Below is a small trained network, with its code and all its weights. Each question gives an input and a class and asks what happens when units are switched off, that is, made to give their printed mean instead of their output.

import numpy as np


def w(rows, s, z=0):
    codes = np.array(rows[::2]) - 128.0
    scale = np.full(codes.shape[1], s)
    scale[-1] = z or s
    return codes * scale


def norm(h):
    return h / np.sqrt((h * h).mean(-1, keepdims=True) + 1e-5)


def f(y):
    return np.maximum(y, 0)


def log_softmax(a):
    a = a - a.max(-1, keepdims=True)
    return a - np.log(np.exp(a).sum(-1, keepdims=True))


def net(x, mask):
    res = np.array(x, float).reshape(1, 4) / 4 @ E
    u = 0
    for l in range(2):
        y = f(norm(res) @ A[l][:, :-1].T + A[l][:, -1])
        res = res + np.where(mask[u : u + 11], y, B[l][:, -1]) @ B[l][:, :-1]
        u += 11
    return log_softmax(norm(res)[-1] @ U[:, :-1].T + U[:, -1])


A, B = {}, {}
E = w([
[123,85,97,93,105,153,140,139,153,121,93],'x0',
[93,139,228,88,148,180,129,88,99,153,66],'x1',
[205,117,124,123,152,129,150,77,106,89,105],'x2',
[92,168,106,118,68,155,117,2,165,137,172],'x3',
],0.0096)
A[0] = w([
[126,61,64,46,100,168,180,196,196,78,74,71],'0.n0',
[90,140,77,109,65,127,48,225,113,153,215,118],'0.n1',
[126,131,95,77,72,208,120,155,213,87,98,74],'0.n2',
[17,86,134,122,112,101,120,196,87,153,165,3],'0.n3',
[108,71,109,70,97,184,129,166,176,134,82,39],'0.n4',
[113,129,192,120,169,156,105,183,103,144,23,219],'0.n5',
[162,92,24,204,18,54,141,143,134,127,185,102],'0.n6',
[85,153,142,80,121,151,102,182,135,221,148,46],'0.n7',
[137,242,205,254,201,21,61,117,63,175,211,43],'0.n8',
[141,108,83,155,211,5,81,189,105,133,102,71],'0.n9',
[214,69,116,126,156,118,220,77,30,62,128,64],'0.n10',
],0.0077,0.0043)
B[0] = w([
[52,152,99,23,92,147,102,218,97,10,182,211],'0.n0',
[136,132,70,167,198,156,60,95,224,79,18,221],'0.n1',
[13,228,94,50,109,140,178,159,102,52,144,175],'0.n2',
[215,193,80,44,143,77,79,137,193,127,43,175],'0.n3',
[160,187,98,65,91,150,119,92,42,111,133,174],'0.n4',
[155,98,213,187,95,86,170,149,74,156,123,254],'0.n5',
[101,41,82,223,182,69,193,52,126,131,204,255],'0.n6',
[171,122,168,129,131,121,58,53,201,149,50,174],'0.n7',
[36,207,62,15,112,186,158,174,69,3,118,223],'0.n8',
[173,86,133,124,21,71,111,220,99,125,174,212],'0.n9',
[182,204,64,14,155,97,66,141,228,164,29,207],'0.n10',
],0.0079,0.0085)
A[1] = w([
[69,100,121,148,111,128,140,37,131,226,165,76],'1.n0',
[118,113,159,136,191,127,41,238,86,144,160,116],'1.n1',
[94,132,179,145,107,171,65,129,54,134,155,1],'1.n2',
[192,65,82,86,184,143,182,142,124,103,183,90],'1.n3',
[58,200,71,122,118,189,168,2,189,144,179,82],'1.n4',
[202,97,71,91,191,103,173,110,211,87,127,119],'1.n5',
[178,41,112,212,106,17,80,211,126,121,77,166],'1.n6',
[240,158,91,157,161,81,208,83,39,115,207,128],'1.n7',
[46,54,205,88,170,158,201,68,89,228,113,67],'1.n8',
[121,189,95,114,175,70,47,156,235,199,46,153],'1.n9',
[119,160,244,44,111,104,149,86,68,187,47,130],'1.n10',
],0.0083,0.0052)
B[1] = w([
[239,35,173,87,86,85,183,188,46,143,132,155],'1.n0',
[152,143,112,13,50,153,172,111,179,157,106,170],'1.n1',
[144,134,75,146,147,170,124,58,137,108,96,137],'1.n2',
[62,135,158,173,156,153,74,35,171,114,120,172],'1.n3',
[230,124,221,125,49,124,178,254,72,162,107,239],'1.n4',
[91,156,162,152,241,180,37,95,114,235,72,216],'1.n5',
[136,108,173,204,82,173,209,72,95,178,188,240],'1.n6',
[41,123,158,93,135,122,97,142,171,101,79,174],'1.n7',
[42,116,66,208,203,85,113,93,211,89,139,160],'1.n8',
[169,171,236,56,159,181,31,3,149,207,101,217],'1.n9',
[88,89,11,203,209,100,81,99,187,124,196,255],'1.n10',
],0.0087,0.0096)
U = w([
[61,25,64,247,210,65,121,65,185,186,225,50],'0',
[216,169,146,58,138,159,20,61,215,233,74,48],'1',
[232,52,219,159,24,115,226,211,62,217,172,178],'2',
[48,182,45,23,127,183,146,160,75,41,162,253],'3',
],0.014,0.0039)

Each question gives the input, the list of numbers given to net, and the class t.
The units are the neurons (one row each of A and B). Each row of codes is followed by its name. A weight is (code - 128) times the scale printed after its matrix; where a second scale follows, it is the last column's (A, B and U).
mask holds one flag per neuron, layer by layer. A switched-off neuron (its flag False) gives its mean, the last column of its row in B, instead of its output. The means were averaged over made-up inputs and are rounded, as every weight is.
A unit's drop is (log p(t) with every unit on - log p(t) with that unit switched off) / (log p(t) with every unit on - log p(t) with every unit switched off).
The circuit of an input: a set's keep is (log p(t) with only the set's units on - log p(t) with every unit switched off) / (log p(t) with every unit on - log p(t) with every unit switched off). Starting from the 12 units with the biggest drops (on a tie, the unit counted first), units are removed one at a time, each time the one whose removal leaves the highest keep (on an exact tie, the one counted first), for as long as the keep stays at least 0.8.
circuit, biggest first: the units of the circuit, biggest drop first
unit that matters most: the unit with the biggest drop
k most important neurons: the k neurons with the biggest drops, biggest first
top k neurons in layer l: the k neurons of layer l with the biggest drops, biggest first
drop when u is switched off: that unit's drop, to one decimal
input [-1,7,7,3], class 0: unit that matters most : 1.n10
input [0,-6,-8,2], class 1: top 2 neurons in layer 0 : (0.n1 0.n3)
input [-6,-4,4,-5], class 3: top 3 neurons in layer 0 : (0.n8 0.n5 0.n9)
input [-7,7,-3,8], class 2: top 2 neurons in layer 1 : (1.n4 1.n0)
input [-7,8,-5,-8], class 0: top 3 neurons in layer 0 : (0.n5 0.n0 0.n7)
input [3,-4,3,-4], class 0: 3 most important neurons : (1.n4 0.n6 1.n3)
input [-8,-7,6,-7], class 3: top 4 neurons in layer 0 : (0.n8 0.n5 0.n1 0.n7)
input [-7,-6,8,2], class 1: top 4 neurons in layer 0 : (0.n10 0.n0 0.n5 0.n2)
input [2,7,7,-2], class 0: top 3 neurons in layer 0 : (0.n5 0.n1 0.n3)
input [6,2,-7,-8], class 2: 4 most important neurons : (0.n5 0.n10 1.n6 0.n9)
input [4,7,6,-8], class 2: 3 most important neurons : (0.n5 0.n6 0.n1)
input [4,-5,-4,-8], class 2: 2 most important neurons : (0.n9 1.n10)
input [8,-1,-2,6], class 3: 2 most important neurons : (0.n2 0.n0)
input [3,6,1,-7], class 2: unit that matters most : 0.n6
input [0,0,-8,-6], class 1: 3 most important neurons : (0.n3 1.n9 0.n1)
input [-5,5,5,-3], class 0: top 4 neurons in layer 0 : (0.n5 0.n1 0.n0 0.n3)
input [-7,-5,-5,5], class 3: top 2 neurons in layer 1 : (1.n10 1.n4)
input [1,3,-3,1], class 0: 4 most important neurons : (1.n10 0.n10 0.n1 0.n5)
input [4,4,-4,-2], class 0: 2 most important neurons : (1.n10 0.n5)
input [-3,5,-4,-7], class 2: circuit, biggest first : (0.n5)
input [5,-4,2,-2], class 3: 2 most important neurons : (0.n0 1.n10)
input [2,-2,-5,-6], class 2: top 2 neurons in layer 0 : (0.n9 0.n10)
input [6,-2,1,6], class 2: 2 most important neurons : (1.n4 0.n8)
input [-2,-2,1,-6], class 2: drop when 1.n3 is switched off : 0.0
input [8,5,-3,0], class 3: drop when 0.n0 is switched off : 0.2
